Each row, then the grade of its hidden value
-182; -74; 66; 109; -151; -199; 29; 90; -110; -121; 4; 6; -214; 47; -27; 97; 79; 77; -41; 34; 177; 122; -112; -117; 129; 107; -78; 170; -112; 278; 105; 143; 23; 47; 164; -72; -153; -81; 96 | dl
-36; 43; -32; -51; 87; -104; -52; 0; 0; 129; 55; 113; -108; 128; -73; 7; 14; 36; -64; 124; -14; 26; -133; 34; -16; 109; 13; -96; -184; 86; 27; 151; 69; -31; -120; -119; 88; 75; 126 | dm
-5; 68; -48; 162; 167; 319; -257; 131; 21; 55; 54; 17; 69; 14; 176; -98; -40; 4; -11; 56; -44; 147; 62; 63; 94; -56; -3; 48; -107; 40; -46; 16; -8; -95; 18; -103; 207; 14; 36 | cd
-89; 129; 19; -40; -85; 48; 40; 73; -51; -3; 273; -13; 193; -107; -47; 9; -58; -13; -7; -126; -198; -75; -120; 157; -148; -508; -38; 57; 111; -61; -32; -19; 77; -124; -6; 218; -91; 46; -84 | Bs
-1; 27; 12; 102; -129; -22; 18; -10; 75; 14; 130; 50; -38; -23; 48; 29; 12; 15; 4; -33; -80; 35; -116; 62; 93; -280; -118; 69; 11; 104; 12; -32; 126; 33; -2; 118; -67; -13; 80 | jj
26; 76; -59; 83; 48; 48; -165; 92; 117; 80; 77; 156; 39; -41; -49; 4; -15; 97; 1; -19; -101; -23; -106; 106; 47; -146; 2; -110; -115; 24; -12; 118; 128; -90; -58; -33; 13; 48; 90 | dl
68; 67; 90; -125; 68; -100; -195; -45; -155; 47; 119; 60; -70; 30; 125; -123; 60; 44; -79; 16; 69; 193; -35; -45; 84; -71; -83; -31; -102; 151; 108; 32; -236; -74; -70; 108; -39; -64; -38 | dl
79; -73; 88; -10; 25; -25; -180; -71; -7; 25; -76; 232; -147; 12; 74; -36; 182; 55; -76; 5; 250; 136; -43; -41; 225; 274; -76; 41; -221; 215; 83; 199; -154; 4; -77; -82; 2; -76; 10 | Bs
-93; -50; 3; 100; -119; 127; -64; 180; 57; -110; 17; 95; 78; -222; -82; 79; 107; 66; -25; -191; 33; -65; -149; 110; 73; 22; -8; 147; -85; 54; -10; 137; 161; -79; 105; -93; -247; -34; -38 | Bs
-119; -14; 11; 11; -66; 86; 201; 15; -3; 72; 112; -175; 140; -16; 33; 22; -61; -219; 33; -26; -271; -9; -13; 150; -153; -291; -25; 163; 239; -67; 3; -169; 188; -11; -7; 84; 36; 179; 31 | jj
-115; 31; -107; 254; 140; 244; -106; 136; 66; 54; 70; -212; 18; 114; 175; -34; -217; 28; -28; 236; -17; 193; 25; 44; 74; 52; 12; 117; -47; 111; -86; -73; 52; -6; 202; -215; 214; -69; 105 | cd
-125; -16; 67; 116; -159; -116; 129; -9; 18; -35; 85; 40; -28; 53; -40; 135; -22; 19; 3; 25; 20; 9; -62; 37; 3; -235; -84; 115; 39; 119; 42; 111; 95; 30; 35; 89; 30; 23; 63 | dm
-44; 30; -15; 93; -40; -4; 24; -59; -4; 64; 70; 9; -3; 77; 81; -5; -37; -34; 16; 98; -51; 96; -36; 2; 33; -230; -67; 72; 63; 92; 20; 3; -15; 45; 5; 60; 131; 8; 84 | dl
38; -152; 80; -129; -159; 8; 209; -193; 30; 37; -128; -34; 245; -146; 68; 78; 117; -207; 26; -75; -110; -11; -26; 111; -120; -135; -48; 122; 252; -150; 110; -57; 17; 99; -141; 61; -51; 113; -59 | cd
-166; 0; 48; 23; -186; -96; 190; -14; -27; -24; 191; -9; 103; -33; -110; 89; -83; -13; 18; -55; -51; -71; -116; 79; -64; -380; -60; 137; 194; 78; 4; 39; 33; -36; 104; 197; -89; -15; -47 | jt
6; -26; -39; 102; -71; 134; 133; -117; 127; 91; 7; 20; 25; 78; 107; 76; 22; -133; -6; 102; -157; 48; -58; 132; 2; -173; -77; 109; 40; -42; 4; -38; 241; 112; -159; -40; 213; 152; 149 | gt
-95; 45; -56; 239; 12; 159; -30; 75; 94; 40; 52; 33; 25; 98; 67; 59; -79; 8; 33; 123; -76; 49; -3; 56; 26; -197; -31; 58; -44; 38; -55; 67; 154; 22; 18; -67; 253; 56; 142 | gt
-4; -143; -4; 224; -98; 183; -31; 115; 279; -62; -83; 40; 27; -152; 4; 153; 33; 82; -43; -66; 84; -11; -99; 178; 177; 225; -35; 141; -134; 68; -31; 89; 295; 21; 87; -236; -131; -36; 57 | Bs
14; -26; -34; 174; -57; 22; 117; -183; 190; 139; 34; 35; 4; 120; 68; 50; -116; -34; 10; 175; 0; 59; -31; 93; 89; -157; -77; 89; 108; 115; -31; 16; 40; 106; -4; 26; 246; -6; 111 | Bs
-244; -78; 18; 122; -202; -99; 186; 23; -55; -70; 131; 9; -104; 27; -134; 94; -22; 2; -27; -11; 89; 5; -151; 12; 107; -81; -62; 271; 94; 268; 30; 101; 74; -16; 212; 35; -124; -52; 32 | jt
-5; 85; -8; -12; 55; -101; -268; 168; -42; -19; 37; 142; -143; 20; 35; 2; 103; 207; -40; 57; 83; 71; -185; -115; 65; 118; -45; -178; -404; 96; 9; 151; 13; 24; -46; -142; -118; -118; 117 | cn
-182; -266; -18; 243; -130; 153; 269; -93; 90; 9; -237; -135; 42; 26; 70; 110; 6; -225; 39; 120; 83; 95; 65; 34; 83; 235; -1; 401; 248; 127; 35; 10; 77; 154; 187; -223; 169; 54; 84 | gt
-219; -14; 83; 54; -116; -254; 192; -5; -91; 5; 212; -50; -193; 163; -134; 79; -99; -2; -74; 68; 70; 62; -85; 37; 34; -97; -65; 193; 65; 302; 73; 94; 52; -65; 133; 100; -21; 32; 57 | Zq
-29; 96; -56; 65; 100; 206; -58; 67; 100; 96; 97; -63; 196; 53; 130; 16; -146; 14; 33; 152; -127; -2; -35; 78; -141; -197; -9; -85; -70; -139; -140; -43; 64; 47; -46; -63; 225; -18; 41 | Zq
-179; -122; 39; 25; -144; -74; 67; 222; 33; -88; -85; 71; 22; -168; -193; 163; 154; -4; 38; -181; -47; -151; -151; 45; -61; 122; 25; 56; -77; 6; 50; 150; 283; -20; 49; -142; -289; 95; 66 | jj
-67; 130; 15; -266; -15; -175; 61; -150; -239; 88; 245; -61; 113; 75; 59; -101; -77; -9; -20; 127; -39; 51; -173; -93; -180; -354; -62; -60; 95; 10; -5; -61; -326; 36; -25; 227; -19; -156; -100 | jt
-223; -146; 8; 127; -138; 200; 230; -22; -58; -26; 22; -177; 141; -90; 23; -6; -38; -229; 12; -58; 3; 50; 20; 96; 27; -57; -7; 462; 357; 133; -5; -75; -31; -24; 266; 9; -12; 7; -97 | Zq
57; -41; 19; -30; -35; 175; -103; 46; 73; -39; -71; 39; 190; -184; 123; 44; 117; 23; -14; -66; 3; 4; -99; 69; -25; 31; -36; 4; -121; -127; -17; 25; 40; 56; -74; -111; -106; -63; -51 | dm
11; -189; 108; 10; -113; 42; 211; -182; 107; 46; -46; -92; 33; 11; 110; 84; 8; -161; -52; 41; 53; 93; 16; 138; 64; 92; -97; 234; 146; 68; 64; -73; 62; 92; -31; -16; 41; 48; -11 | Zq
-66; -103; 15; 20; -19; -97; 31; -20; -9; 59; -13; 13; -126; 19; -73; 3; 38; -47; -76; 11; 52; 99; -69; 65; 128; 206; -1; 145; 22; 222; 118; 87; 46; -70; 55; -101; -75; 69; 68 | dl
-26; 229; -81; 91; 181; 108; -401; 144; -172; 53; 212; 253; -227; 147; 86; -185; 81; 137; -68; 79; 27; 184; -102; -95; 195; -111; -46; -53; -357; 234; -10; 176; -97; -139; -54; -26; 161; -38; 122 | cd
-212; -35; -13; 99; -8; -12; 24; 95; -117; 19; 5; -39; -8; 24; -44; -26; -13; -74; 39; 28; 14; 55; -5; -54; 0; -1; 30; 170; 101; 168; 28; 78; -69; -44; 184; -49; 31; 17; 39 | cn
-44; 157; 106; 41; 116; 96; -291; 227; -125; -68; 224; 37; -59; 64; 142; -34; -1; 134; -80; 0; 38; 152; 13; 9; 27; -160; -81; -32; -311; 82; 1; 83; -11; -141; -42; 37; 60; -23; -8 | dm
-89; 50; -12; 124; 15; 205; -59; 173; 96; -29; 117; -49; 119; 14; 95; 94; -97; 73; 8; 72; -70; -7; -69; 79; -63; -154; -46; -17; -157; -82; -117; -7; 193; 27; 10; -90; 83; -34; 50 | jt
-83; 5; 4; -103; -4; -8; 15; -33; -143; 41; 70; -42; 72; -36; 18; -69; 28; -72; -43; 4; -9; 70; -87; 12; -51; -44; 1; 117; 78; 64; 45; 14; -140; -47; 38; 19; -55; -23; -65 | dm
-84; 6; -128; 44; -8; 36; 68; -9; 32; 139; 5; 78; -96; 86; -27; -11; 80; -115; 21; 94; -163; -14; -176; 14; -1; 22; -5; 38; -55; 47; -27; 9; 205; 87; -84; -136; 87; 116; 210 | jj
-118; -96; -15; -104; 42; 191; -14; 131; -88; -27; -89; -161; 195; -170; 50; -14; 79; -108; -42; -46; -22; 28; -74; 56; -125; 273; 75; 145; -11; -93; 2; -26; 5; -27; 72; -243; -153; -2; -90 | dm
-85; -193; 37; 148; -204; -3; 218; -80; 155; -28; -107; -63; 108; -101; -21; 155; -21; -64; 14; -12; 63; -2; -38; 111; 56; 19; -39; 244; 208; 85; 47; 40; 96; 83; 144; -51; -68; -16; 4 | dm
61; -22; 74; 84; 73; 160; -224; -10; 22; 10; 24; 123; -37; 37; 197; -59; 37; 71; -42; 57; 202; 168; 31; -24; 216; 83; -101; 49; -179; 162; -9; 79; -169; 0; -1; -33; 116; -141; -24 | jt
-168; -86; 68; 108; -60; 135; 54; 147; 20; -84; 47; -122; 104; -49; 33; 102; -62; -14; -8; -18; 39; 20; -4; 79; -16; 1; -30; 181; 14; 37; -27; 7; 104; -22; 149; -74; -42; -25; -38 | jt
-90; 143; -62; -85; 31; -38; 66; -124; -125; 176; 239; 26; 97; 92; -34; -126; -109; -86; 12; 89; -132; 1; -103; 29; -116; -394; -4; 29; 190; 66; -41; 0; -190; -61; -4; 202; 154; 4; -29 | Zq
197; 161; 24; 108; 87; 172; -497; 146; 112; -61; 85; 308; -71; -36; 237; -14; 129; 332; -61; 17; 160; 118; -129; -42; 218; -47; -145; -228; -581; 38; -75; 173; -10; 30; -162; -73; 12; -222; 57 | Bs
14; 134; -97; -158; 30; 12; -8; -44; 26; 122; 132; -33; 265; -40; 45; -19; -101; 54; 23; 117; -158; -79; -219; 33; -237; -276; 3; -198; -18; -196; -118; -53; -66; 82; -84; 27; 0; -117; -27 | Zq
-101; -25; -44; 55; -122; 164; 144; -4; 98; 14; -13; 39; 268; -64; 17; 125; -4; -71; 105; 21; -140; -140; -107; 57; -164; -291; -27; 27; 87; -189; -101; 16; 135; 133; -48; -9; 97; 18; 25 | jt
3; -155; 16; -136; 64; 112; -17; -62; -51; 56; -208; -65; 119; -76; 125; -34; 135; -140; -41; 51; 67; 105; -22; -2; -37; 382; 34; 93; -15; -48; 67; 6; -116; 67; -51; -243; -12; 1; -42 | gt
-105; -102; 35; 5; -133; -120; 114; -35; -33; 31; -17; 80; -49; -56; -100; 14; 113; -102; 22; -92; -6; -17; -96; 9; 58; -9; -31; 157; 123; 166; 87; 71; 21; -6; 52; 42; -134; 51; 38 | jj
-49; -71; 2; -17; -23; -122; 20; 39; 109; 44; -110; 130; -3; 6; -120; 153; 71; 65; -9; 57; 28; -80; -145; 37; -64; 194; 23; -111; -184; -17; 32; 213; 168; 55; -104; -201; -22; 59; 118 | dm

33; -206; -41; -101; -20; -147; 39; -59; 120; 237; -93; 143; 2; -23; 179; 15; -91; 145; 40; -49; 42; 50; 236; 21; 104; 87; 96; 74; -26; 6; -46; 103; 142; 38; 101; 22; -119; -50; 81 | S
-195; -47; 58; 76; -30; -37; 18; -6; -77; -167; -115; -151; -79; 32; -75; 199; 207; 21; -282; 81; 34; 84; -125; -151; -201; -19; -41; -5; -5; -60; -14; 19; 37; 19; 77; -2; -22; -90; 207 | S
-94; 13; 65; -10; 157; 134; -181; 7; -52; -56; -169; 0; -122; 147; -60; 161; -9; -70; -172; 94; 82; 240; -39; -89; -107; -225; -81; 253; -88; -111; 101; 56; -68; 65; -20; 38; 145; -58; 76 | Z
-53; -108; 7; -103; 126; -25; -39; 8; 118; 135; -78; 92; 9; -24; -11; 22; -85; -3; 25; -87; -36; 107; 117; 32; 65; -85; 75; 234; -94; -7; -14; -83; 13; 49; 121; 28; 42; -25; -51 | B
133; -134; 96; 38; -34; -110; -84; -93; 32; 109; -22; 90; 46; -31; 319; -92; -8; -100; 65; 66; -4; 67; 36; 35; -55; 236; 120; -146; -56; -30; -53; 95; 111; -65; -38; 70; 55; 5; 177 | H
-284; -267; -181; 42; 50; 1; 204; -281; -127; 213; -125; -287; -291; -50; -164; -194; -94; 343; -187; 21; -172; 1; 232; 32; 5; -183; 44; 192; 28; 144; -29; -34; 328; -256; 212; -192; -112; 1; -58 | B
-103; -236; 7; 59; -79; -91; 101; -151; -189; 77; -107; -175; -51; 6; 131; 83; 169; -62; -133; 125; 19; 118; -36; -18; -253; 101; 116; 68; -37; 34; -158; 30; 172; -98; 93; 61; 28; 27; 199 | S
-58; -37; -86; -51; 38; 97; -204; -48; -90; 102; -200; -161; -73; 30; 168; 149; 138; -160; -122; 152; 305; 187; 24; 61; -298; -40; 128; 248; -155; -180; -115; 159; -40; -116; 37; 238; 178; -21; 226 | J
-143; -256; -19; 45; 51; -13; 113; -146; 166; -265; 106; 101; 1; -164; -181; 70; 31; 132; -244; -229; -117; -62; 40; -55; 118; 73; 49; 79; -34; 52; -30; -173; 86; 135; 138; -125; -107; -76; 7 | L
-15; -81; -14; -56; -60; -126; 58; -18; 33; 66; -184; -19; -58; 12; 102; 169; 47; 173; -103; 43; 164; 47; 121; -47; -21; 70; -4; 52; 3; -70; 5; 173; 68; 78; -13; 90; -77; -99; 237 | Q
-377; -203; -119; 115; 44; 131; -63; -115; -111; -183; -32; -187; -186; -43; -271; 26; 240; -8; -348; 66; -167; 128; -138; -144; -216; -206; 29; 193; -3; -24; -100; -164; 141; -180; 256; -195; -3; 19; -19 | S
-233; 138; 8; -36; 274; 199; -242; 133; 343; -275; -3; 81; -195; -157; -547; -184; -27; 194; -143; -106; -376; -12; -27; -174; 255; -326; -190; 117; 50; -109; 265; -262; -38; -30; 35; -348; 70; -96; -280 | B
-35; 20; 131; -15; 85; -101; -29; 45; 65; -16; -71; -7; -60; -16; -74; 49; -63; 8; -49; 42; -233; 68; -64; -104; -78; -57; -99; -67; 78; -63; 122; 3; 51; 93; -35; -52; 92; -95; 65 | Q
61; 69; 70; 63; 233; -4; -410; 103; 550; -316; 337; 406; 156; -334; -95; -290; -195; -192; 86; -292; -511; -114; -134; -2; 178; 53; 57; -333; 26; -192; 109; -288; -88; 70; 78; -180; 115; -69; -180 | L
-69; 11; 169; 10; 199; 109; -143; -44; 118; -51; -119; 16; -163; 42; -78; -115; -105; 84; -131; 17; -68; 25; 58; -28; 64; -50; -12; 65; -7; 30; 130; 58; 78; -36; 7; -92; 91; -132; -91 | J
-300; 29; 68; -39; 279; 81; -230; 90; 136; 126; -110; 100; -106; 217; -119; 57; -257; 54; -210; -115; -38; 149; 121; -75; 15; -400; -11; 139; -89; -3; 97; 35; -14; 35; 419; -99; -120; -217; -185 | S
-5; -244; 48; 97; -38; -126; 67; -178; 13; 42; -35; 18; 79; -33; 324; -26; 13; -16; -69; -85; 179; -30; 96; 144; -37; 284; 292; -10; -110; 96; -212; 45; 129; -44; 174; 160; -81; -26; 144 | B
-80; -69; 60; -11; -6; -41; -2; -10; -13; 1; -138; 0; -42; 95; 55; 195; 62; 68; -181; 34; 153; 119; 48; -102; -55; -7; -34; 50; -80; -48; 28; 110; 15; 77; 51; 46; -66; -105; 199 | H
-12; -89; -12; 19; 114; 70; -172; -55; 33; 79; -99; 98; -37; 37; 120; -107; -61; -43; 26; 11; 65; 162; 80; 62; 71; -77; 106; 215; -131; -39; -19; -37; 7; -86; 50; 41; 74; 59; -10 | J
-122; 119; 33; 13; 232; 12; -256; 191; 340; -328; 219; 195; 74; -250; -397; -60; -55; -171; -5; -196; -572; 46; -250; -148; 57; -247; -139; -86; 28; -212; 175; -428; -159; 138; 52; -215; 172; -20; -153 | L
31; -141; 63; -124; 72; -16; -107; -26; 219; 50; 20; 168; -6; -88; 17; 35; -39; -9; -55; -55; -109; 31; 108; -64; 13; 101; 23; -18; -24; -52; 35; 69; 91; 68; 47; -69; 26; -131; 27 | H
33; -16; 92; -94; 96; -58; -123; 64; 101; 55; -12; 136; 20; 15; 2; 146; -98; -112; -14; 5; -156; 167; -16; -115; -79; -85; -105; -19; -33; -137; 123; 25; -34; 161; -26; -7; 105; -91; 107 | H
-445; 93; 143; 287; 144; 123; -159; 46; -27; -635; -20; -144; -123; 109; -342; 267; 185; -45; -605; -39; -56; 47; -378; -246; -271; -238; -99; -71; 30; -89; 59; -102; -94; 109; 252; -109; -45; -211; 79 | Z
-36; -324; -342; 202; -361; -336; 245; -187; -138; 81; -28; -141; -7; -278; 226; -249; 275; 231; 121; 105; -135; -19; 11; 37; 26; 225; 168; -121; 104; -42; -253; -169; 296; -305; 14; -44; -205; 301; 304 | Q
90; -64; 100; 4; 48; -15; -54; -91; 20; 19; -83; -14; -3; -36; 173; -10; 0; -74; -9; 43; 85; 61; 32; 63; -60; 153; 83; 37; -97; -39; -9; 62; 23; -7; -103; 133; 152; -23; 159 | B
-178; 92; 346; 162; 64; 117; -92; 54; -233; -506; -132; -256; -56; 126; -166; 387; 408; -349; -412; 224; 41; 205; -497; -238; -487; 8; -118; 37; -48; -95; 31; -40; -128; 126; -126; 99; 318; -96; 267 | Q
-185; -60; -8; -13; 129; 66; -37; -23; 196; -122; -93; 56; -127; -25; -189; 6; -38; 260; -222; -130; 27; -30; 140; -56; 182; -101; -4; 154; -25; 8; 72; -20; 46; 39; 145; -114; -119; -143; -64 | B
-53; -6; 14; 22; 23; -9; -208; 38; -117; 208; -202; -11; 35; 193; 330; 98; 44; -186; -10; 115; 322; 266; 23; 47; -176; -82; 141; 146; -218; -111; -110; 107; -77; -98; 152; 241; 34; 20; 197 | S
73; -249; -231; 74; -235; -123; -44; -104; -200; 64; -99; -38; 110; -81; 408; 131; 325; -214; 57; 165; 285; 234; -71; 72; -247; 180; 223; 170; -138; -200; -300; 0; 8; -120; -41; 288; 68; 240; 427 | Q
-247; -173; -225; -18; -249; -202; 419; -73; -93; -63; -296; -274; -100; -30; -65; 408; 306; 513; -347; -35; 464; -52; 198; -78; 20; 60; -7; 228; -29; -17; -110; 110; 71; 108; 93; 144; -353; -99; 423 | B
139; -55; 135; -52; 117; -49; -137; -4; 110; 21; 2; 157; 110; -33; 177; 83; -99; -237; 65; -39; -24; 122; -23; 52; -79; 93; 77; 45; -101; -92; 6; 3; -64; 149; -63; 157; 205; -37; 107 | B
-311; 179; 394; 164; 160; 220; -84; 26; -129; -525; -171; -284; -253; 207; -378; 273; 248; -8; -597; 174; 1; 88; -324; -334; -282; -126; -275; -73; -6; -8; 241; 74; -46; 81; -63; -132; 137; -279; 138 | H
-36; -51; -64; 65; 111; -15; -197; -23; 195; -47; 75; 128; 0; -155; 2; -214; -105; -26; 38; -91; -237; 19; 0; 35; 79; -53; 77; -49; -12; -101; 12; -152; 33; -83; 91; -86; 41; 29; -52 | B
-327; -197; -114; 85; -101; -150; 423; -178; -148; 78; -277; -293; -218; 72; -104; 65; 49; 582; -301; -37; 198; -62; 259; -32; 140; -77; 5; 175; 2; 189; -36; 40; 233; -67; 213; -54; -371; -78; 143 | B
-274; -225; -107; 100; 9; 47; 39; -128; -23; -218; 22; -192; -181; -242; -343; -146; 265; 54; -195; 58; -408; 9; -160; -118; -113; -58; 24; 116; 117; 11; -80; -280; 230; -208; 98; -277; 75; 88; -77 | Z
119; 204; 359; -131; 402; 169; -475; 214; 525; -256; 50; 461; 8; -16; -174; -27; -268; -147; -13; -153; -263; 37; -50; -114; 202; -65; -122; -36; 11; -139; 324; 5; -162; 292; -99; -127; 250; -264; -247 | Z
-23; -61; 133; 74; 26; -90; -52; 2; -14; -89; 53; 2; 17; -71; -31; -15; 68; -181; -21; 73; -344; 120; -206; -127; -159; 20; -57; -150; 25; -65; 42; -142; 58; 7; -40; -89; 147; 25; 96 | H
78; -109; 291; -191; 65; -21; 85; 8; 46; 78; -169; 50; -22; 63; -1; 225; 73; -24; -63; 66; 50; 121; 70; -112; -27; 158; -60; 164; -71; 65; 82; 113; 57; 192; -134; 42; 144; -144; 94 | H
-173; -186; -96; 41; -97; -173; 103; -5; -26; -44; -57; -58; 24; -88; -15; 145; 193; 29; -110; -13; -62; 71; -70; -70; -122; 8; 78; 74; 24; -48; -149; -120; 86; 18; 174; 12; -91; 29; 154 | Q
-312; -172; -108; 170; -148; -25; 202; -62; -220; -243; -141; -272; -4; -50; -102; 158; 480; 52; -255; 27; 227; 106; -148; -60; -98; 2; 109; 275; -164; 16; -224; -286; -10; -119; 147; 77; -91; 146; 226 | L
-53; -251; -9; 39; -122; -162; 191; -112; -10; -20; -84; -39; -37; -114; 41; -2; 171; 156; -64; 26; -61; -8; 31; -44; 21; 196; 83; 38; 55; 65; -106; -45; 211; -30; 21; -45; -84; 31; 132 | Q
-87; -237; -233; 49; -146; -86; 105; -188; -170; 203; -152; -245; -55; -115; 213; -84; 202; 65; -4; 104; 187; 72; 119; 130; -122; 100; 226; 184; -113; -21; -245; -23; 157; -287; 89; 141; -21; 156; 231 | B
-154; -88; 86; -24; 134; 24; 19; -83; -33; 132; -169; -128; -105; 84; 7; 24; -63; 48; -144; -1; 79; 73; 113; 41; -73; -74; 89; 190; -99; 84; -25; 47; 87; -50; 168; 50; 29; -104; -9 | B
-96; -131; 78; -24; 55; 31; 98; -73; 90; -80; -138; -11; -94; -43; -112; -11; 91; 208; -136; -50; 64; -13; 115; -29; 167; 74; 36; 207; -57; 96; 13; -56; 96; 6; 14; -57; -31; -57; -13 | B
-123; -154; -3; 47; 8; 33; 8; -135; -134; 15; -138; -132; -160; 45; -7; 34; 91; 51; -183; 133; 4; 137; 9; -72; -131; -47; -3; 128; -25; -2; -12; 55; 140; -95; 23; -41; 35; -6; 125 | S
